[[-20.5  49.5 -18.6 -14.2  44.9 -55.6 -21.4  28.1 -21.7 -46.3]
 [ 36.5 -13.8  21.1  14.2  71.7 -29.3  -9.2  42.9 -52.3  -2.8]
 [ -5.3  41.0 -25.2  -0.7  28.3 -76.0  36.8 -13.0 -32.8 -37.5]
 [ 30.3 -49.1  43.7  51.9  65.9 -10.2  -9.1  18.4  -5.7  -2.0]
 [ 28.4 -49.9  42.2  54.8  64.1 -11.1 -10.3  15.0   0.1  -4.5]
 [-42.1  -1.4 -42.6  71.4  -1.0  20.5  -2.6 -32.7 -47.4 -10.6]
 [-85.7   8.2  25.7  18.8  42.4   5.8  17.4  -7.6 -16.2  36.4]
 [-45.7   9.0 -35.0  47.4   5.3 -13.7  40.3 -46.0 -60.5   5.8]
 [-53.7 -11.6  46.6  20.5  62.5  -8.5  23.2   0.1   0.6  36.5]]
:
[[-53.7 -45.7 -85.7 -42.1  28.4  30.3  -5.3  36.5 -20.5]
 [-11.6   9.0   8.2  -1.4 -49.9 -49.1  41.0 -13.8  49.5]
 [ 46.6 -35.0  25.7 -42.6  42.2  43.7 -25.2  21.1 -18.6]
 [ 20.5  47.4  18.8  71.4  54.8  51.9  -0.7  14.2 -14.2]
 [ 62.5   5.3  42.4  -1.0  64.1  65.9  28.3  71.7  44.9]
 [ -8.5 -13.7   5.8  20.5 -11.1 -10.2 -76.0 -29.3 -55.6]
 [ 23.2  40.3  17.4  -2.6 -10.3  -9.1  36.8  -9.2 -21.4]
 [  0.1 -46.0  -7.6 -32.7  15.0  18.4 -13.0  42.9  28.1]
 [  0.6 -60.5 -16.2 -47.4   0.1  -5.7 -32.8 -52.3 -21.7]
 [ 36.5   5.8  36.4 -10.6  -4.5  -2.0 -37.5  -2.8 -46.3]]

[[84.1 20.8  2.5 13.4]
 [ 4.8 71.6 43.4 17.9]
 [64.1 55.4  1.2  0.6]]
:
[[64.1  4.8 84.1]
 [55.4 71.6 20.8]
 [ 1.2 43.4  2.5]
 [ 0.6 17.9 13.4]]

[[ 18.4  57.2  40.4  -6.2  -8.9  -9.2  23.7  22.3 -64.6  18.3  56.5   0.2
   13.1   5.5]
 [-45.0 -19.7  -3.5  -7.2  24.0  17.8  -1.6 -58.1  13.8  -8.0   2.0  84.2
  -25.9  82.6]]
:
[[-45.0  18.4]
 [-19.7  57.2]
 [ -3.5  40.4]
 [ -7.2  -6.2]
 [ 24.0  -8.9]
 [ 17.8  -9.2]
 [ -1.6  23.7]
 [-58.1  22.3]
 [ 13.8 -64.6]
 [ -8.0  18.3]
 [  2.0  56.5]
 [ 84.2   0.2]
 [-25.9  13.1]
 [ 82.6   5.5]]

[[-31.6 -31.7  -4.6   3.5  -6.4  -4.4  -5.3 -53.3  -4.6 -17.3   7.6  13.2
  -18.8  12.3]
 [ 35.0  13.1   4.4  19.9  12.3   8.7  -1.9 -21.0 -26.0  -0.8  -1.4  18.4
   11.0   0.3]
 [ 25.9   9.5 -11.8  -0.1  14.8   8.2  -3.2 -11.6  12.0 -12.2 -12.2  12.5
   -4.0   2.6]
 [  1.6   3.9  -5.9   1.3 -14.1  -7.6  -2.6  40.4 -41.0  20.3 -20.2  -7.5
   15.1 -22.9]
 [ 14.3  -0.4  -0.7   4.8   2.5  -9.2 -10.8 -66.0 -69.9 -12.1  -8.5  13.3
   -2.3 -13.1]]
:
[[ 14.3   1.6  25.9  35.0 -31.6]
 [ -0.4   3.9   9.5  13.1 -31.7]
 [ -0.7  -5.9 -11.8   4.4  -4.6]
 [  4.8   1.3  -0.1  19.9   3.5]
 [  2.5 -14.1  14.8  12.3  -6.4]
 [ -9.2  -7.6   8.2   8.7  -4.4]
 [-10.8  -2.6  -3.2  -1.9  -5.3]
 [-66.0  40.4 -11.6 -21.0 -53.3]
 [-69.9 -41.0  12.0 -26.0  -4.6]
 [-12.1  20.3 -12.2  -0.8 -17.3]
 [ -8.5 -20.2 -12.2  -1.4   7.6]
 [ 13.3  -7.5  12.5  18.4  13.2]
 [ -2.3  15.1  -4.0  11.0 -18.8]
 [-13.1 -22.9   2.6   0.3  12.3]]

[[-66.8 -18.0  11.4  -4.6  -2.5  53.2]
 [-37.5 -46.1  19.7 -43.0 -13.6  39.5]
 [-11.1  56.6 -37.6 -19.0 -48.4  11.0]
 [-70.1  28.7 -38.2 -15.5  -0.4 -16.9]
 [-63.3 -22.9  30.0  30.3  23.0   1.1]
 [ 19.4  44.6  60.0  38.5  11.4 -15.2]
 [-40.9 -34.5   4.4  19.6  38.1  51.8]]
:
[[-40.9  19.4 -63.3 -70.1 -11.1 -37.5 -66.8]
 [-34.5  44.6 -22.9  28.7  56.6 -46.1 -18.0]
 [  4.4  60.0  30.0 -38.2 -37.6  19.7  11.4]
 [ 19.6  38.5  30.3 -15.5 -19.0 -43.0  -4.6]
 [ 38.1  11.4  23.0  -0.4 -48.4 -13.6  -2.5]
 [ 51.8 -15.2   1.1 -16.9  11.0  39.5  53.2]]

[[ 49.8  17.2   9.8  67.2   3.5 -16.0 -11.2]
 [ 45.5   6.8  -6.5 -10.2   5.5 -13.9   3.2]
 [ 51.8  10.7 -26.6 -31.9  -3.1 -48.1 -26.4]]
:
[[ 51.8  45.5  49.8]
 [ 10.7   6.8  17.2]
 [-26.6  -6.5   9.8]
 [-31.9 -10.2  67.2]
 [ -3.1   5.5   3.5]
 [-48.1 -13.9 -16.0]
 [-26.4   3.2 -11.2]]

[[-36.0 -45.6   8.5]
 [ 49.2   9.9  13.9]
 [  9.7  -6.3  25.8]
 [-10.9   4.3   8.8]
 [ 74.2  31.7  -1.0]
 [ 52.2  35.3  32.1]
 [-21.6 -37.0  12.0]]
:
[[-21.6  52.2  74.2 -10.9   9.7  49.2 -36.0]
 [-37.0  35.3  31.7   4.3  -6.3   9.9 -45.6]
 [ 12.0  32.1  -1.0   8.8  25.8  13.9   8.5]]
